Below is a small trained network, with its code and all its weights. Each question gives an input and a class and asks what happens when units are switched off, that is, made to give their printed mean instead of their output.

import numpy as np


def w(rows, s, z=0):
    codes = np.array(rows[::2]) - 128.0
    scale = np.full(codes.shape[1], s)
    scale[-1] = z or s
    return codes * scale


def norm(h):
    return h / np.sqrt((h * h).mean(-1, keepdims=True) + 1e-5)


def f(y):
    return y / 2 * (1 + np.tanh(0.7978845608 * (y + 0.044715 * y**3)))


def log_softmax(a):
    a = a - a.max(-1, keepdims=True)
    return a - np.log(np.exp(a).sum(-1, keepdims=True))


def net(x, mask):
    res = np.array(x, float).reshape(1, 7) / 4 @ E
    u = 0
    for l in range(3):
        y = f(norm(res) @ A[l][:, :-1].T + A[l][:, -1])
        res = res + np.where(mask[u : u + 8], y, B[l][:, -1]) @ B[l][:, :-1]
        u += 8
    return log_softmax(norm(res)[-1] @ U[:, :-1].T + U[:, -1])


A, B = {}, {}
E = w([
[128,122,129,131,128,134],'x0',
[177,61,246,96,30,77],'x1',
[128,130,128,129,130,128],'x2',
[209,2,110,51,171,105],'x3',
[130,127,126,130,128,128],'x4',
[126,128,130,127,129,128],'x5',
[199,154,154,87,99,224],'x6',
],0.0057)
A[0] = w([
[141,81,254,86,61,105,142],'L0N1',
[97,129,184,202,68,39,84],'L0N2',
[135,80,32,124,226,60,3],'L0N3',
[148,148,179,111,101,162,25],'L0N4',
[102,230,189,146,91,218,146],'L0N5',
[199,121,94,63,139,169,111],'L0N6',
[83,84,64,160,197,37,223],'L0N7',
[106,190,132,182,86,184,6],'L0N8',
],0.0065,0.0051)
B[0] = w([
[150,145,180,191,66,63,255],'L0N1',
[2,118,205,107,120,192,175],'L0N2',
[64,25,129,13,149,180,165],'L0N3',
[144,115,124,174,100,143,118],'L0N4',
[200,171,14,144,119,50,233],'L0N5',
[54,172,132,74,137,187,160],'L0N6',
[159,105,6,198,48,83,245],'L0N7',
[203,72,168,50,194,96,145],'L0N8',
],0.0065,0.0055)
A[1] = w([
[169,189,117,109,163,122,174],'L1N1',
[168,94,197,62,146,170,73],'L1N2',
[125,83,254,113,103,165,50],'L1N3',
[95,124,146,94,232,226,61],'L1N4',
[110,141,70,179,139,77,250],'L1N5',
[107,81,97,163,163,75,85],'L1N6',
[57,129,208,146,97,68,133],'L1N7',
[201,78,189,116,107,54,106],'L1N8',
],0.0085,0.0027)
B[1] = w([
[103,53,199,47,115,167,170],'L1N1',
[76,95,159,123,173,182,139],'L1N2',
[178,155,19,22,219,158,184],'L1N3',
[15,146,213,198,114,111,140],'L1N4',
[139,142,238,110,110,138,254],'L1N5',
[154,162,161,139,57,63,163],'L1N6',
[30,62,108,102,169,229,215],'L1N7',
[132,254,104,228,136,107,227],'L1N8',
],0.0069,0.0059)
A[2] = w([
[179,146,145,189,81,107,169],'L2N1',
[37,178,203,133,102,173,91],'L2N2',
[84,35,55,128,82,97,93],'L2N3',
[169,173,162,142,222,153,73],'L2N4',
[78,105,148,90,233,251,76],'L2N5',
[120,187,137,254,107,58,3],'L2N6',
[202,214,139,81,221,167,27],'L2N7',
[195,208,140,91,217,175,35],'L2N8',
],0.007,0.004)
B[2] = w([
[146,208,177,165,96,98,253],'L2N1',
[147,64,99,70,201,163,215],'L2N2',
[176,113,118,63,249,181,212],'L2N3',
[114,74,56,107,209,131,152],'L2N4',
[66,192,220,222,52,103,185],'L2N5',
[254,198,151,172,102,59,238],'L2N6',
[165,4,18,66,185,124,226],'L2N7',
[147,18,26,57,208,106,216],'L2N8',
],0.0078,0.0038)
U = w([
[209,233,181,204,44,43,6],'0',
[170,60,12,24,211,136,153],'1',
[9,92,230,96,145,211,245],'2',
],0.013,0.0025)

Each question gives the input, the list of numbers given to net, and the class t.
The units are the neurons (one row each of A and B). Each row of codes is followed by its name. A weight is (code - 128) times the scale printed after its matrix; where a second scale follows, it is the last column's (A, B and U).
mask holds one flag per neuron, layer by layer. A switched-off neuron (its flag False) gives its mean, the last column of its row in B, instead of its output. The means were averaged over made-up inputs and are rounded, as every weight is.
A unit's drop is (log p(t) with every unit on - log p(t) with that unit switched off) / (log p(t) with every unit on - log p(t) with every unit switched off).
The circuit of an input: a set's keep is (log p(t) with only the set's units on - log p(t) with every unit switched off) / (log p(t) with every unit on - log p(t) with every unit switched off). Starting from the 12 units with the biggest drops (on a tie, the unit counted first), units are removed one at a time, each time the one whose removal leaves the highest keep (on an exact tie, the one counted first), for as long as the keep stays at least 0.8.
units of the circuit, in order: the units of the circuit, biggest drop first
top k neurons: the k neurons with the biggest drops, biggest first
top k neurons in layer l: the k neurons of layer l with the biggest drops, biggest first
drop when u is switched off: that unit's drop, to one decimal
input [3,3,-7,7,-1,8,0], class 0: units of the circuit, in order : (L1N8)
input [-5,3,4,-2,3,-1,-7], class 2: top 2 neurons : (L0N2, L1N7)
input [4,8,1,1,3,-7,5], class 1: top 3 neurons : (L1N3, L0N7, L0N5)
input [-7,-1,5,0,-3,5,-3], class 0: top 2 neurons in layer 0 : (L0N7, L0N6)
input [0,-6,5,-6,0,-6,1], class 1: top 3 neurons : (L0N1, L0N8, L0N7)
input [0,-2,7,0,3,-8,-2], class 0: top 4 neurons : (L1N7, L1N6, L1N5, L1N3)
input [7,-3,5,-7,8,-2,3], class 1: top 2 neurons : (L0N7, L0N1)
input [-4,0,-7,8,1,-2,8], class 2: top 2 neurons : (L0N6, L1N2)
input [5,7,-7,2,1,7,4], class 1: top 2 neurons : (L1N3, L0N7)
input [4,0,-6,8,7,6,7], class 2: top 3 neurons : (L0N6, L1N2, L2N5)
input [0,-1,-2,-8,2,-4,6], class 1: top 2 neurons : (L0N1, L0N7)
input [-1,3,6,0,6,4,-7], class 2: top 4 neurons : (L0N2, L0N5, L1N7, L1N8)
input [-8,-2,1,-3,7,-1,2], class 1: top 2 neurons : (L0N1, L0N7)
input [1,7,-5,1,0,7,6], class 1: units of the circuit, in order : (L1N3)
input [-5,8,0,3,-4,8,3], class 1: top 3 neurons : (L1N3, L0N7, L0N5)
input [1,-7,-5,1,-2,-3,7], class 2: top 2 neurons in layer 1 : (L1N4, L1N1)
input [5,-3,-7,-5,2,-6,5], class 1: drop when L0N5 is switched off : 0.3
input [5,3,4,8,3,-7,-8], class 0: drop when L2N8 is switched off : 0.0
input [3,2,3,7,-5,-7,-8], class 0: drop when L1N6 is switched off : 0.1
input [-3,3,3,-5,5,1,-4], class 2: top neuron in layer 0 : (L0N2)
